Below are the code and all the weights of a small trained network. Each question names an input and a target symbol and asks about switching units off, where a switched-off unit gives its printed mean instead of its output.

import numpy as np


def w(rows, s, z=0):
    codes = np.array(rows[::2]) - 128.0
    scale = np.full(codes.shape[1], s)
    scale[-1] = z or s
    return codes * scale


def f(y):
    return y / 2 * (1 + np.tanh(0.7978845608 * (y + 0.044715 * y**3)))


def softmax(a):
    e = np.exp(a - a.max(-1, keepdims=True))
    return e / e.sum(-1, keepdims=True)


def log_softmax(a):
    a = a - a.max(-1, keepdims=True)
    return a - np.log(np.exp(a).sum(-1, keepdims=True))


def net(x, mask):
    ids = ['ΛΞΠΣδεημω'.index(c) for c in x.split()]
    T = len(ids)
    res = E[ids] + P[:T]
    u = 0
    for l in range(3):
        q, k, v = (res @ M[l].T for M in (Q, K, V))
        z = softmax(np.where(np.tri(T) > 0, q @ k.T / 3**0.5, -1e9)) @ v
        res = res + np.where(mask[u], z, O[l][:, -1]) @ O[l][:, :-1]
        u += 1
        y = f(res @ A[l][:, :-1].T + A[l][:, -1])
        res = res + np.where(mask[u : u + 12], y, B[l][:, -1]) @ B[l][:, :-1]
        u += 12
    return log_softmax(res[-1] @ U[:, :-1].T + U[:, -1])


Q, K, V, O, A, B = {}, {}, {}, {}, {}, {}
E = w([
[135,209,175,87,205],'Λ',
[230,173,33,189,122],'Ξ',
[3,171,170,78,138],'Π',
[81,197,17,57,147],'Σ',
[81,5,31,166,96],'δ',
[176,44,199,204,153],'ε',
[170,58,164,93,236],'η',
[93,28,110,66,181],'μ',
[243,131,133,123,116],'ω',
],0.0066)
P = w([
[149,44,178,4,43],'0',
[154,62,179,50,86],'1',
[154,76,169,81,118],'2',
[147,93,171,114,128],'3',
[144,108,171,140,129],'4',
[138,125,167,159,134],'5',
[135,139,170,179,126],'6',
[128,149,170,196,125],'7',
],0.0035)
Q[0] = w([
[68,203,15,90,89],'L0H1',
[109,40,76,223,41],'L0H1',
[251,187,203,121,90],'L0H1',
],0.017)
K[0] = w([
[24,214,61,103,122],'L0H1',
[80,55,67,199,27],'L0H1',
[249,202,144,174,113],'L0H1',
],0.017)
V[0] = w([
[206,103,58,254,133],'L0H1',
[111,144,186,215,174],'L0H1',
[100,4,219,119,123],'L0H1',
],0.0065)
O[0] = w([
[142,116,92,3,61,254],'L0H1',
[156,166,171,81,157,68],'L0H1',
[75,224,83,129,224,132],'L0H1',
],0.0056,0.0014)
A[0] = w([
[117,94,148,113,113,84],'L0N1',
[162,99,201,56,143,159],'L0N2',
[86,179,85,126,174,126],'L0N3',
[148,97,100,91,100,81],'L0N4',
[149,180,112,191,52,145],'L0N5',
[99,124,125,179,150,251],'L0N6',
[142,60,194,174,97,155],'L0N7',
[99,236,114,8,123,147],'L0N8',
[120,190,209,147,151,150],'L0N9',
[151,142,112,116,160,103],'L0N10',
[120,137,138,124,112,80],'L0N11',
[120,160,147,155,162,5],'L0N12',
],0.013,0.0025)
B[0] = w([
[78,150,160,138,109,97],'L0N1',
[130,134,229,32,113,254],'L0N2',
[112,97,41,105,118,128],'L0N3',
[128,80,96,210,61,202],'L0N4',
[198,166,114,71,254,250],'L0N5',
[150,63,83,50,237,192],'L0N6',
[82,144,146,23,122,168],'L0N7',
[72,114,180,11,39,159],'L0N8',
[195,42,209,179,172,220],'L0N9',
[141,137,125,122,65,148],'L0N10',
[105,158,130,133,147,89],'L0N11',
[152,188,149,232,113,87],'L0N12',
],0.012,0.0018)
Q[1] = w([
[133,157,131,122,120],'L1H1',
[190,2,99,24,115],'L1H1',
[128,158,143,136,117],'L1H1',
],0.0078)
K[1] = w([
[130,66,112,130,146],'L1H1',
[187,254,73,166,196],'L1H1',
[118,80,137,113,142],'L1H1',
],0.0059)
V[1] = w([
[96,110,76,114,170],'L1H1',
[255,235,49,159,220],'L1H1',
[216,184,146,155,129],'L1H1',
],0.0068)
O[1] = w([
[101,119,155,109,122,118],'L1H1',
[42,255,173,182,148,252],'L1H1',
[113,190,125,171,145,202],'L1H1',
],0.0071,0.0026)
A[1] = w([
[76,213,166,183,121,148],'L1N1',
[99,89,184,62,191,120],'L1N2',
[93,145,106,102,2,102],'L1N3',
[164,105,77,219,46,167],'L1N4',
[42,63,70,236,70,78],'L1N5',
[78,110,163,181,162,131],'L1N6',
[217,91,67,126,175,189],'L1N7',
[246,137,146,219,200,251],'L1N8',
[40,149,110,70,160,211],'L1N9',
[151,140,168,89,160,125],'L1N10',
[214,120,107,121,139,117],'L1N11',
[120,135,59,172,202,37],'L1N12',
],0.0088,0.0025)
B[1] = w([
[138,199,164,74,201,151],'L1N1',
[21,74,145,130,130,246],'L1N2',
[217,162,38,190,141,127],'L1N3',
[42,138,55,143,101,141],'L1N4',
[51,148,117,194,208,126],'L1N5',
[78,124,146,199,176,134],'L1N6',
[92,106,87,159,49,213],'L1N7',
[13,244,42,90,90,255],'L1N8',
[138,113,108,25,203,157],'L1N9',
[78,115,170,124,97,197],'L1N10',
[81,117,147,171,78,178],'L1N11',
[245,35,169,145,165,149],'L1N12',
],0.012,0.0059)
Q[2] = w([
[159,91,247,96,101],'L2H1',
[115,161,100,23,83],'L2H1',
[200,87,107,122,185],'L2H1',
],0.015)
K[2] = w([
[155,75,174,129,5],'L2H1',
[219,180,205,99,129],'L2H1',
[135,83,41,84,124],'L2H1',
],0.013)
V[2] = w([
[143,54,81,184,189],'L2H1',
[70,138,246,210,122],'L2H1',
[162,116,152,37,198],'L2H1',
],0.011)
O[2] = w([
[45,153,113,114,251,2],'L2H1',
[104,145,254,253,123,186],'L2H1',
[65,41,36,127,70,85],'L2H1',
],0.0071,0.0082)
A[2] = w([
[103,61,110,166,186,76],'L2N1',
[173,56,248,139,133,58],'L2N2',
[204,117,110,233,148,58],'L2N3',
[115,94,48,169,57,137],'L2N4',
[211,121,93,210,38,87],'L2N5',
[140,102,147,134,71,144],'L2N6',
[170,167,104,98,101,134],'L2N7',
[144,66,210,83,203,127],'L2N8',
[255,225,129,143,138,107],'L2N9',
[44,111,191,168,86,191],'L2N10',
[98,127,111,201,84,117],'L2N11',
[191,98,64,112,165,3],'L2N12',
],0.0097,0.0045)
B[2] = w([
[125,210,150,122,110,152],'L2N1',
[78,109,69,129,2,197],'L2N2',
[156,131,216,125,99,127],'L2N3',
[165,53,126,160,164,172],'L2N4',
[56,125,165,193,54,177],'L2N5',
[106,166,150,133,107,165],'L2N6',
[147,162,110,139,69,175],'L2N7',
[121,64,140,84,56,173],'L2N8',
[144,136,158,27,183,179],'L2N9',
[198,130,97,113,233,253],'L2N10',
[108,118,183,88,171,171],'L2N11',
[169,167,161,201,91,140],'L2N12',
],0.018,0.023)
U = w([
[74,15,45,20,129,196],'Λ',
[185,128,115,73,223,201],'Ξ',
[123,108,156,141,139,157],'Π',
[123,100,140,140,133,66],'Σ',
[3,198,34,118,149,143],'δ',
[210,130,30,156,109,83],'ε',
[51,135,115,188,18,75],'η',
[179,121,228,120,118,2],'μ',
[201,202,146,52,81,159],'ω',
],0.0037,0.0029)

Each question gives the input, a string of symbols that net reads in full, and the target symbol t.
The units are the heads (3 rows each of Q, K, V and O) and the neurons (one row each of A and B). Each row of codes is followed by its name. A weight is (code - 128) times the scale printed after its matrix; where a second scale follows, it is the last column's (O, A, B and U).
mask holds one flag per unit, layer by layer, with each layer's heads first. A switched-off unit (its flag False) gives its mean, the last column of its rows in O or B, instead of its output. The means were averaged over made-up inputs and are rounded, as every weight is.
A unit's drop is (log p(t) with every unit on - log p(t) with that unit switched off) / (log p(t) with every unit on - log p(t) with every unit switched off).
unit that matters most: the unit with the biggest drop
k most important neurons: the k neurons with the biggest drops, biggest first
top k neurons in layer l: the k neurons of layer l with the biggest drops, biggest first
input Ξ Λ Π, target Λ: 4 most important neurons	[L2N2, L2N10, L0N8, L2N8]
input ω ω μ Ξ Π μ Ξ, target Ξ: 3 most important neurons	[L0N9, L1N7, L0N6]
input ω Ξ Ξ Ξ ω, target ω: unit that matters most	L1H1
input η Ξ Ξ μ ω Σ Ξ, target Λ: 3 most important neurons	[L1N7, L1N9, L0N2]
input ω Σ ω η Ξ Ξ δ Ξ, target δ: 4 most important neurons	[L0N6, L1N5, L1N7, L0N2]
input ε δ Λ ε Λ Ξ, target ω: 4 most important neurons	[L0N9, L1N2, L0N5, L2N9]
input Λ Λ ω ε ε, target Ξ: 4 most important neurons	[L0N8, L1N8, L2N10, L0N9]
input ω ε Ξ ω Π Ξ Λ, target Λ: top 4 neurons in layer 0	[L0N8, L0N5, L0N2, L0N4]
input ω ω Σ ε Ξ Σ Ξ, target ε: 2 most important neurons	[L0N9, L1N7]
input Ξ Π Ξ δ Λ Ξ, target δ: top 3 neurons in layer 0	[L0N5, L0N9, L0N8]
input Λ Ξ μ Ξ Ξ Λ ε, target Λ: 4 most important neurons	[L0N7, L2N2, L2N10, L2N8]
input Σ Ξ ε Ξ, target Π: 4 most important neurons	[L1N7, L0N4, L0N2, L2N5]
input δ Ξ ε Σ μ Ξ δ, target ω: 4 most important neurons	[L1N12, L2N1, L1N8, L2N12]
input Ξ Ξ Π η η Π, target Ξ: 4 most important neurons	[L0N9, L2N10, L0N12, L0N2]
input ω ε ε, target Ξ: top 2 neurons in layer 2	[L2N2, L2N5]
input Ξ μ Λ ω Ξ Λ Π Ξ, target μ: unit that matters most	L1N7
input Ξ ε μ δ ω Π ω Ξ, target Π: 3 most important neurons	[L1N7, L0N4, L1N8]
input Σ Π μ ω Ξ Ξ Π Ξ, target Ξ: top 2 neurons in layer 1	[L1N7, L1N6]
input ω Ξ ω ε ε Ξ, target η: top 2 neurons in layer 0	[L0N5, L0N2]
input Ξ ε ω η Π, target Λ: unit that matters most	L0N8
input ε Ξ Ξ Σ Ξ, target ε: top 3 neurons in layer 1	[L1N7, L1N2, L1N9]
input Ξ Λ Ξ, target μ: top 2 neurons in layer 0	[L0N4, L0N9]
input ω Ξ Ξ Ξ Ξ ε, target Λ: top 2 neurons in layer 1	[L1N8, L1N9]
